Below are the code and all the weights of a small trained network. Each question names an input and a target symbol and asks about switching units off, where a switched-off unit gives its printed mean instead of its output.

import numpy as np


def w(rows, s, z=0):
    codes = np.array(rows[::2]) - 128.0
    scale = np.full(codes.shape[1], s)
    scale[-1] = z or s
    return codes * scale


def f(y):
    return y / 2 * (1 + np.tanh(0.7978845608 * (y + 0.044715 * y**3)))


def softmax(a):
    e = np.exp(a - a.max(-1, keepdims=True))
    return e / e.sum(-1, keepdims=True)


def log_softmax(a):
    a = a - a.max(-1, keepdims=True)
    return a - np.log(np.exp(a).sum(-1, keepdims=True))


def net(x, mask):
    ids = ['ΓΛΞΠΩβδεθμψ'.index(c) for c in x.split()]
    T = len(ids)
    res = E[ids] + P[:T]
    q, k, v = (res @ M[0].T for M in (Q, K, V))
    z = softmax(np.where(np.tri(T) > 0, q @ k.T / 3**0.5, -1e9)) @ v
    res = res + np.where(mask[0], z, O[0][:, -1]) @ O[0][:, :-1]
    y = f(res @ A[0][:, :-1].T + A[0][:, -1])
    res = res + np.where(mask[1:9], y, B[0][:, -1]) @ B[0][:, :-1]
    return log_softmax(res[-1] @ U[:, :-1].T + U[:, -1])


Q, K, V, O, A, B = {}, {}, {}, {}, {}, {}
E = w([
[180,10,209,179],'Γ',
[123,12,136,216],'Λ',
[49,142,48,120],'Ξ',
[192,104,223,72],'Π',
[185,154,209,29],'Ω',
[137,97,165,102],'β',
[149,179,159,24],'δ',
[100,182,103,51],'ε',
[89,47,105,192],'θ',
[101,94,115,136],'μ',
[51,90,53,171],'ψ',
],0.014)
P = w([
[93,145,157,134],'0',
[105,108,143,108],'1',
[205,123,65,193],'2',
[97,93,151,85],'3',
[227,127,47,150],'4',
[88,83,155,57],'5',
[245,99,92,98],'6',
[88,68,149,44],'7',
[254,78,48,149],'8',
[58,106,188,68],'9',
[105,37,69,59],'10',
[37,106,224,97],'11',
[91,77,107,77],'12',
],0.017)
Q[0] = w([
[23,203,254,167],'h1',
[170,182,133,207],'h1',
[22,84,185,98],'h1',
],0.013)
K[0] = w([
[187,210,119,218],'h1',
[223,90,18,88],'h1',
[75,254,213,231],'h1',
],0.013)
V[0] = w([
[173,216,178,33],'h1',
[6,209,108,144],'h1',
[35,197,53,115],'h1',
],0.013)
O[0] = w([
[117,186,181,249,252],'h1',
[220,118,144,152,233],'h1',
[239,124,110,139,60],'h1',
],0.018,0.0031)
A[0] = w([
[99,100,171,2,174],'n1',
[190,104,85,191,148],'n2',
[158,55,196,122,185],'n3',
[233,80,65,79,72],'n4',
[38,64,110,102,37],'n5',
[52,168,134,135,2],'n6',
[143,219,212,169,151],'n7',
[82,58,160,101,234],'n8',
],0.0086,0.0059)
B[0] = w([
[138,112,93,183,253],'n1',
[136,184,168,45,213],'n2',
[84,172,89,135,191],'n3',
[86,104,155,157,252],'n4',
[214,218,143,98,224],'n5',
[173,1,222,141,199],'n6',
[132,110,57,141,245],'n7',
[120,175,88,93,215],'n8',
],0.011,0.022)
U = w([
[79,237,179,13,158],'Γ',
[92,211,49,97,104],'Λ',
[219,92,214,50,22],'Ξ',
[87,171,239,96,185],'Π',
[178,76,112,185,44],'Ω',
[17,237,113,108,255],'β',
[67,254,60,189,46],'δ',
[212,176,141,131,142],'ε',
[164,73,36,129,142],'θ',
[142,107,117,96,250],'μ',
[244,7,145,85,63],'ψ',
],0.006,0.0061)

Each question gives the input, a string of symbols that net reads in full, and the target symbol t.
The units are the heads (3 rows each of Q, K, V and O) and the neurons (one row each of A and B). Each row of codes is followed by its name. A weight is (code - 128) times the scale printed after its matrix; where a second scale follows, it is the last column's (O, A, B and U).
mask holds one flag per unit, heads first, then neurons. A switched-off unit (its flag False) gives its mean, the last column of its rows in O or B, instead of its output. The means were averaged over made-up inputs and are rounded, as every weight is.
A unit's drop is (log p(t) with every unit on - log p(t) with that unit switched off) / (log p(t) with every unit on - log p(t) with every unit switched off).
The circuit of an input: a set's keep is (log p(t) with only the set's units on - log p(t) with every unit switched off) / (log p(t) with every unit on - log p(t) with every unit switched off). Starting from all 9 units, units are removed one at a time, each time the one whose removal leaves the highest keep (on an exact tie, the one counted first), for as long as the keep stays at least 0.8.
circuit, biggest first: the units of the circuit, biggest drop first
unit that matters most: the unit with the biggest drop
k most important neurons: the k neurons with the biggest drops, biggest first
drop when u is switched off: that unit's drop, to one decimal
input Γ μ ε ε ε Π ε ε μ ε μ, target ε: circuit, biggest first => h1
input Ω β ε ε ε Γ, target Ω: circuit, biggest first => h1; n7; n6; n2
input δ ε Π Π ε ε Ω ε, target δ: 3 most important neurons => n6; n7; n5
input Π Ω Γ θ ε ψ Ω ε Π θ, target Π: circuit, biggest first => n6; h1
input Ω β Ξ ε Γ Λ Π, target Λ: circuit, biggest first => h1; n1; n6
input ε Γ Ω, target Γ: circuit, biggest first => n5; h1
input Ω Ω δ, target Ω: 4 most important neurons => n6; n7; n2; n8
input β Ξ θ ε ε Π ε ε θ Γ θ Π, target β: circuit, biggest first => n6; n5
input ε δ Ξ ε Γ δ θ ε, target ε: 2 most important neurons => n6; n2
input ε μ μ θ, target ε: 2 most important neurons => n2; n6
input δ Λ Ω Π ψ Λ ε ε θ ε θ Γ Ω, target Γ: circuit, biggest first => h1; n5
input ε δ δ ε Ω ε Γ μ ε Π, target ε: 2 most important neurons => n6; n2
input Π ε ε ε Γ, target ε: circuit, biggest first => h1; n2
input Ω δ Π Γ, target Ω: 2 most important neurons => n7; n6
input ε Ω Π Ω, target ε: 2 most important neurons => n6; n2
input Π Λ θ Π Π Γ β, target Γ: 2 most important neurons => n5; n8
input Γ Ξ Γ ε, target Γ: 4 most important neurons => n5; n8; n7; n6
input β Ξ ε θ, target β: 2 most important neurons => n6; n1
input ε Γ ε Π ε μ δ μ Π Π Ω, target Π: circuit, biggest first => h1; n6
input Γ ε Π Λ Ω Π ε ε θ Π Λ, target Π: 2 most important neurons => n6; n1
input μ ε μ ε Π Γ Π ε ε Γ Ω θ Γ, target θ: 4 most important neurons => n1; n2; n6; n3
input Ω δ δ, target δ: 2 most important neurons => n6; n7
input ε Π ε ε Ξ, target ε: 2 most important neurons => n2; n3
input Π Γ ε Ξ ψ Ω ε, target Ω: unit that matters most => n6
input ε δ ε Γ ε θ, target ε: unit that matters most => h1
input θ ψ Π ψ ε Γ, target θ: drop when n2 is switched off => 0.2
input Π Π ε Π Π ε β Π δ ε, target Π: unit that matters most => n6
input ψ μ Λ δ ε δ Π δ Λ Λ ε θ, target ψ: drop when n6 is switched off => -0.2
